[-1.95,  0.65,  0.23,  4.03,  2.16, -3.22,  1.67,  7.31, -3.08,  4.85,
  0.92, -1.15, -1.99, -5.29,  0.32, -0.04,  8.27,  5.86, -4.34,  0.06,
  1.20, -0.22, -2.98, -4.67,  5.63,  1.86, -0.53] => K
[-0.08,  0.93,  0.99, -1.33,  0.30,  1.34,  1.16, -1.43, -1.52,  0.51,
  0.42, -0.83, -0.68, -1.67,  0.29, -0.29,  2.39,  1.50, -0.50,  0.10,
  0.87, -0.20,  0.24, -0.82,  1.85, -1.05,  0.79] => C
[-1.22, -0.20, -0.07,  3.23, -0.81,  0.25, -0.37,  0.88, -1.07,  0.67,
 -0.03,  0.89,  1.50, -1.35,  0.17, -0.60,  1.20,  2.37, -0.85,  1.75,
  1.04, -0.19, -1.44,  0.08,  2.05,  0.27,  2.00] => K
[-0.92,  1.44,  0.35, -0.65,  0.56, -0.17,  4.60,  2.17, -0.64,  1.22,
 -0.37, -0.24, -1.21, -0.08,  0.46, -0.82,  0.47,  0.40,  0.53,  0.04,
 -0.78, -0.94, -0.93, -4.08,  0.88,  0.26, -0.17] => C
[-1.25,  0.79, -1.31,  0.52,  3.38,  0.43,  2.18,  1.17, -0.61, -0.29,
 -1.13, -0.79, -2.13, -0.37,  1.47,  0.59, -0.76,  0.51, -1.51, -0.34,
 -1.74,  0.28, -1.48, -2.21,  1.04, -0.18, -1.07] => N
[-0.29,  0.34,  0.72, -1.82, -0.55,  0.17,  1.18,  1.39,  0.61,  0.56,
 -0.21, -1.19, -0.19,  0.70,  0.94,  0.28,  1.99,  0.73, -0.60,  0.41,
  0.70, -1.04, -0.65, -2.96,  0.25, -0.03, -0.32] => K
[-3.93,  1.09,  0.53, -3.05, -1.28,  0.17, -1.17, -0.77,  0.81, -0.18,
  0.88, -0.15,  0.42, -0.51,  0.61, -0.57,  2.12,  0.17, -0.85,  1.55,
  1.03, -0.59,  0.03, -0.64,  0.46, -1.03,  1.56] => C
[ 0.32,  1.10,  1.40,  0.32, -0.14, -0.65, -2.69, -0.23,  0.73, -0.86,
  0.92,  1.46, -1.82, -1.04, -1.02,  0.45,  1.74,  0.57, -1.87,  1.23,
  0.56, -0.98, -0.30,  0.87, -0.38,  0.38,  2.53] => L
[-1.05,  0.83,  0.09,  1.39,  2.43,  0.00,  0.04,  0.36, -0.49,  1.73,
 -0.68, -0.23, -1.74, -3.80,  0.37,  0.07,  2.45,  2.14, -2.36, -8.99,
  0.00,  0.71, -2.73, -2.13,  2.64,  0.35,  0.22] => A
[ 0.33, -0.09,  0.03, -0.54,  0.27, -2.72,  4.41,  5.12, -0.88,  1.57,
 -0.27,  1.62, -0.16,  0.11,  0.44,  0.65, -1.76, -2.71,  2.01, -2.67,
 -0.87, -1.04,  0.30, -3.54, -1.58,  0.81, -2.08] => K
[ 1.55,  1.19, -0.89, -0.84,  1.24, -1.56, -0.09,  2.21, -0.16,  0.01,
 -0.18, -0.38, -2.36, -0.43,  0.33,  0.66,  0.76, -1.55,  0.70, -0.76,
 -1.21,  0.38, -0.87, -1.41,  0.61,  0.74, -0.82] => N
[-0.46,  1.89, -1.40,  1.02,  3.68, -0.05,  0.43,  3.63, -2.66, -0.58,
 -1.08, -1.20, -3.74, -0.52, -1.04,  0.46,  0.96,  0.65, -1.67, -0.49,
 -1.65,  0.14, -1.45, -2.37,  0.75, -0.18, -0.92] => N
[ 0.12,  1.50, -0.57,  1.48,  2.03,  1.13,  0.60,  2.21, -0.18,  0.37,
  0.68, -0.59, -1.60, -2.20, -0.26, -0.44,  3.58,  1.66, -1.81,  0.63,
 -1.09, -0.89, -2.07,  2.78,  3.96, -0.04,  0.66] => C
[-1.74, -0.01, -0.17,  2.35,  1.35, -0.96, -0.82,  0.95, -1.30,  0.97,
 -1.77, -0.42, -0.84, -2.69,  0.08, -0.25,  1.22,  2.18, -1.32,  0.24,
  0.79,  0.14, -1.15, -1.28,  1.33, -0.44,  0.90] => A
[-1.38,  0.95, -1.51,  0.25,  0.07, -0.10,  0.72,  1.21, -0.49, -0.27,
 -0.76,  0.13, -0.50, -2.62, -0.67,  0.09,  0.04, -0.02,  1.55,  0.23,
 -0.24, -0.67, -1.71, -1.90, -0.67, -0.68,  1.32] => A
[-0.48,  1.56,  0.85, -1.43,  1.62, -0.22,  3.38,  2.32,  0.40,  1.11,
 -0.94, -2.07, -2.15,  0.62, -0.07,  1.12,  0.59,  0.02, -0.48, -1.41,
 -0.54, -0.20, -0.29, -2.69,  1.96, -0.11, -0.52] => P
[-0.18,  0.90, -0.62,  2.15,  2.81, -0.50,  0.93,  2.94, -0.26,  0.98,
  0.65, -2.31, -2.91, -2.32,  0.17, -0.12,  3.67,  4.13, -3.50,  0.08,
 -0.86,  0.72, -2.30, -1.61,  3.54,  0.20,  0.07] => P
[-0.64,  1.18,  0.29, -1.81,  0.47, -1.56,  3.70,  4.87, -0.42,  2.48,
  0.55, -1.78, -2.99, -1.20, -0.54,  0.06,  2.96,  1.19,  1.27, -0.49,
 -1.87,  0.45, -0.63, -3.89, -1.16,  0.78, -1.03] => C
[-0.34,  0.39,  0.78,  1.41,  0.25, -2.06, -0.47,  3.34, -0.78,  1.60,
  0.24, -1.21, -1.23, -0.20,  0.25,  0.57,  2.62,  2.31, -1.73,  0.46,
 -0.30, -0.12, -0.45, -1.38,  1.17,  0.03, -0.32] => L
[ 0.43,  0.51, -0.35, -0.57, -0.56, -0.02, -0.80,  1.00,  1.77, -1.87,
  0.22, -1.09,  0.00,  1.59,  0.05,  0.61, -1.06,  0.45, -0.16, -1.12,
 -0.44, -0.85, -1.17,  1.18,  0.18,  0.42, -0.05] => L
[-0.68, -1.08, -0.65, -1.20, -2.42,  1.99, -2.87, -2.79, -0.69, -0.66,
 -0.21,  0.95,  4.80,  3.05,  1.26, -1.49, -1.07, -1.06,  0.50, -0.15,
  1.10, -0.86, -0.70,  1.38, -0.15, -1.32, -0.53] => K
[-1.03,  0.98, -0.71,  2.22,  1.44, -0.95,  0.68,  0.46, -0.52,  0.77,
 -0.08, -0.86, -1.09, -3.50, -1.05,  0.00,  0.73,  2.55, -0.51,  0.59,
 -0.94,  0.20, -1.22, -1.29,  1.92,  1.29,  0.60] => A
[ 0.11,  0.41, -0.25,  0.63,  0.64,  0.12,  3.36,  0.96,  1.08,  0.71,
  0.50, -0.41,  1.86, -0.42,  1.51, -0.76,  1.32,  1.74, -0.63, -0.69,
 -1.40, -0.86, -1.15, -1.31,  3.72,  0.18, -1.30] => C
[ 0.87,  0.61,  0.11, -0.97,  0.71,  0.41,  0.72,  2.01, -0.33, -1.79,
  0.37, -0.06, -1.80,  1.69,  1.03,  1.72, -0.07, -0.48, -1.02, -0.60,
 -0.09, -0.52, -0.63, -1.30, -1.09, -0.11, -0.16] => P
[-2.08,  1.07, -0.80,  2.28,  1.57, -1.88, -0.09,  3.30, -1.72,  2.59,
 -0.06, -4.23, -1.69, -4.10, -0.75, -0.31,  4.86,  4.78, -2.36, -0.09,
 -0.54, -0.08, -2.73, -1.83,  3.18,  1.16,  0.72] => A
[-1.46,  0.46, -0.42,  2.12,  1.66,  1.55, -0.49, -0.68, -1.74,  1.25,
 -0.67, -0.24, -0.24, -2.76,  0.24, -0.61,  2.72,  2.17, -1.47,  1.02,
  0.18,  1.31, -1.24, -1.29,  3.47, -0.40,  0.92] => A
[-0.12, -0.03,  1.75, -0.50,  0.73, -0.71,  3.27,  0.95, -0.08,  1.20,
  0.32,  0.06, -1.07, -1.36, -0.33, -0.08,  1.31,  0.67,  0.66, -0.49,
 -0.73,  0.21, -0.12, -1.90,  0.65,  0.05, -0.07] => C
[-1.04, -0.35,  0.22,  0.22,  0.45,  0.11, -0.95, -0.18, -0.92,  0.54,
 -0.98,  0.53,  0.98, -2.04,  1.14,  0.10,  2.18,  1.44, -1.00,  0.84,
  0.73,  0.25, -1.14, -1.37,  1.13, -0.76,  0.84] => C
[ 0.34,  1.12,  0.62,  1.19,  0.97, -0.68,  0.61,  0.32,  0.94,  0.50,
  0.45,  1.41,  0.94, -1.33,  0.59,  0.66,  0.12,  0.35,  0.10,  0.24,
 -0.63, -0.40,  0.05,  0.57,  1.58,  0.24,  0.63] => P
[ 0.45,  0.51,  0.39,  2.81,  0.84, -0.26, -2.59,  0.48,  1.88,  0.46,
  0.56, -0.47,  1.11,  1.04,  1.12, -0.72,  1.85,  3.39, -3.71,  1.18,
  0.59, -0.99, -1.58,  0.40,  3.66, -0.58,  1.00] => P
[-1.01,  0.91, -0.72, -0.90,  1.49, -2.11,  2.52,  4.12, -0.95,  2.69,
 -0.34, -0.96, -1.89, -1.98,  0.92,  0.14,  2.35,  1.91, -1.31, -1.66,
 -1.69,  0.57, -1.67, -3.50,  2.20,  0.40, -2.14] => N
[-2.38,  1.08, -0.20,  2.09,  1.58, -0.22, -2.48, -2.16, -0.26,  1.22,
 -0.30, -0.01, -1.40, -0.01, -0.25, -0.40,  2.56,  1.35, -2.41,  1.14,
 -0.09, -1.56, -0.73, -0.19,  0.67, -0.36,  0.88] => L
[ 0.56, -0.23, -0.02,  0.75,  1.20, -0.51, -2.34,  1.04, -0.03, -1.23,
 -0.36, -0.23, -0.61,  1.24, -1.11,  0.27, -0.91, -1.27, -2.17,  0.07,
  0.57,  0.17, -0.19,  1.70, -1.28,  0.69,  0.09] => L
[ 0.77, -1.71,  0.70,  0.72, -1.45,  0.24, -4.07, -1.90, -0.37,  0.38,
  0.57,  3.59,  2.69,  1.53,  1.79,  0.07, -1.13, -1.84,  0.19,  0.51,
  1.74, -0.25,  0.93,  1.69, -0.73, -0.78, -0.15] => K
[-0.48, -0.56,  0.02,  1.73,  1.78, -2.06,  0.08,  3.99, -0.36,  0.64,
  1.40, -0.09, -2.05, -1.28,  1.23,  1.32,  1.87,  2.25, -2.71, -0.41,
  0.04,  0.46, -1.01, -1.57,  1.39,  0.69, -1.06] => P
[-0.74,  0.87,  0.56,  2.89,  0.98, -2.29, -0.07,  3.68, -0.66,  2.82,
  2.02, -1.32, -1.59, -0.02, -0.04,  0.07,  3.73,  2.76, -2.36,  0.94,
 -0.32, -1.61, -0.84, -1.48,  3.45,  0.89,  0.44] => L
[-0.54,  1.34, -0.20,  1.22,  1.23,  0.09,  0.18, -2.08,  0.40,  1.93,
 -0.66, -0.26, -0.25, -2.81, -0.13, -0.74,  2.27,  1.13, -0.69,  0.59,
 -0.24, -0.62,  0.42, -0.36,  2.18, -0.78,  0.51] => C
[ 0.61,  0.48, -3.30, -1.00,  0.73, -1.29,  3.26,  3.53, -0.74,  0.70,
  0.09, -0.02, -1.64,  1.25,  0.77,  0.56, -0.74, -0.95,  1.29, -0.93,
 -0.83, -1.16,  0.60, -3.27, -1.01,  0.01, -0.59] => C
[ 0.71,  0.57, -0.17,  0.40,  1.05, -1.14, -2.55,  0.54,  0.06, -0.01,
  0.34,  0.72, -1.89, -1.25,  0.23,  0.16,  1.12,  0.76, -0.88,  0.45,
  0.08,  0.96, -0.36,  0.67,  0.26,  0.38,  0.81] => L
[-1.67,  1.51,  0.15, -1.36,  1.11, -0.12,  1.91, -1.26, -0.58,  2.88,
 -0.17, -1.37, -0.64, -2.41,  0.20, -0.95,  2.80,  1.71,  0.00, -0.01,
  0.20, -0.74, -1.68, -2.45,  2.78, -1.39, -0.44] => C
[-0.53, -0.21,  0.20, -0.15, -0.81, -0.72, -0.86,  2.76,  0.52, -0.52,
  0.84,  0.31, -1.61, -0.81,  0.41,  1.12,  0.87,  1.36, -1.39,  0.14,
  0.73, -0.09, -1.08, -1.23, -0.23,  0.25,  0.56] => K
[-0.06, -0.62, -0.31,  0.74, -0.25, -0.88, -2.53,  2.80, -0.98,  0.46,
  0.02, -0.44, -1.76,  0.18, -0.39, -0.10,  2.40,  1.27, -1.69,  0.12,
 -0.18, -0.02, -1.44, -0.06,  0.90,  0.14, -0.39] => L
[ 0.71,  0.06, -0.27,  2.94,  1.61, -0.22, -0.70,  0.12, -0.55, -0.87,
 -0.89,  1.88,  0.39,  0.10,  1.28, -0.07, -2.32, -2.40,  0.62, -0.55,
 -1.37,  0.89,  0.89, -0.21, -2.90, -0.16, -1.09] => N
[ 0.18,  1.11,  0.55,  0.85, -0.49, -1.44, -2.89,  4.71, -0.03,  0.92,
  0.58,  0.77, -1.78, -0.16, -0.50,  0.65,  2.25,  0.59, -2.20,  1.02,
  0.99, -0.91, -0.87, -0.19, -0.14, -0.34,  1.08] => L
---
[ 0.34, -1.56,  0.06, -0.30,  0.71,  0.99,  1.77, -0.86, -0.22, -0.64,
  0.40, -0.02,  0.64,  0.94,  2.24, -1.47, -1.36, -1.00, -0.78,  0.19,
 -1.29,  0.51, -0.20, -1.70,  0.69, -0.05, -1.44] => E
[ 0.63, -2.16,  0.31, -0.67,  0.55,  1.05,  0.93, -0.55, -1.28, -1.26,
  0.34,  0.20,  0.44,  0.75,  2.42, -1.37, -0.56, -0.31, -1.70,  0.05,
 -0.80,  0.09,  0.03, -1.76,  1.09, -0.27, -1.53] => E
[-0.37,  0.74,  0.17, -0.59,  0.17, -0.23, -0.10, -0.59, -0.07, -0.39,
  0.97, -0.11, -0.77, -0.19,  1.99,  0.58,  0.19, -0.68, -0.60, -1.22,
 -0.76, -0.05, -0.96, -1.58,  0.33,  0.66, -0.03] => T
[ 0.77, -1.02, -0.01, -0.18,  0.24,  1.23,  0.99, -0.15,  0.29, -1.53,
 -0.94,  1.06, -0.49,  0.06,  1.91, -0.89,  0.16,  0.12, -1.03,  0.89,
  0.32, -0.01,  0.57,  0.12, -0.33, -0.50, -0.91] => E
[-0.01, -0.88,  0.98, -0.40,  1.67,  0.67,  1.00, -0.79, -0.15,  0.49,
 -0.72, -0.56, -0.02,  0.95,  1.40, -0.56, -0.91, -0.73, -0.93, -0.57,
 -1.04,  0.79,  0.06, -0.95,  1.68, -0.29, -1.26] => E
[ 0.55, -0.89, -0.64,  0.93, -0.31, -1.23, -0.69,  0.57, -0.31, -0.55,
  0.53,  0.13,  0.49, -0.58,  0.96,  2.89,  0.47, -0.74,  0.73, -0.33,
  0.05,  0.05,  0.12, -1.05,  1.70,  0.52,  0.50] => T
[ 0.90, -0.90, -0.47,  0.92,  0.26, -0.47, -0.19, -0.40, -0.78, -1.35,
 -0.11,  0.12,  0.46,  0.46,  1.48, -0.47,  0.67,  0.45,  0.01, -1.49,
  0.22,  0.09, -0.45, -0.29,  0.67,  0.59, -0.02] => T
[ 0.19, -1.52,  0.29, -0.41, -0.33,  1.07,  1.36, -0.13, -0.13, -0.34,
  0.05,  0.33,  0.60,  0.11,  1.27, -0.44, -1.34, -1.17, -0.96,  1.70,
 -0.44,  0.28,  0.59, -1.81,  0.81, -0.10, -1.39] => E
[ 0.28, -0.62, -0.04,  0.93, -0.08, -0.47, -0.42, -0.80, -1.83, -1.82,
  0.02, -0.35,  0.38,  0.88,  1.85, -0.63,  0.37,  0.62, -0.25, -1.98,
  0.19, -0.19, -1.45, -0.59,  0.83,  0.25, -0.29] => T
[ 0.24,  0.25,  0.03, -0.80,  3.26,  0.62,  0.04, -1.04, -1.90,  0.00,
  1.39, -0.94,  0.64,  0.97,  2.23, -0.76,  0.66,  0.59, -1.54, -1.45,
 -1.22,  0.33, -1.01, -0.41,  0.90,  0.32, -0.63] => T
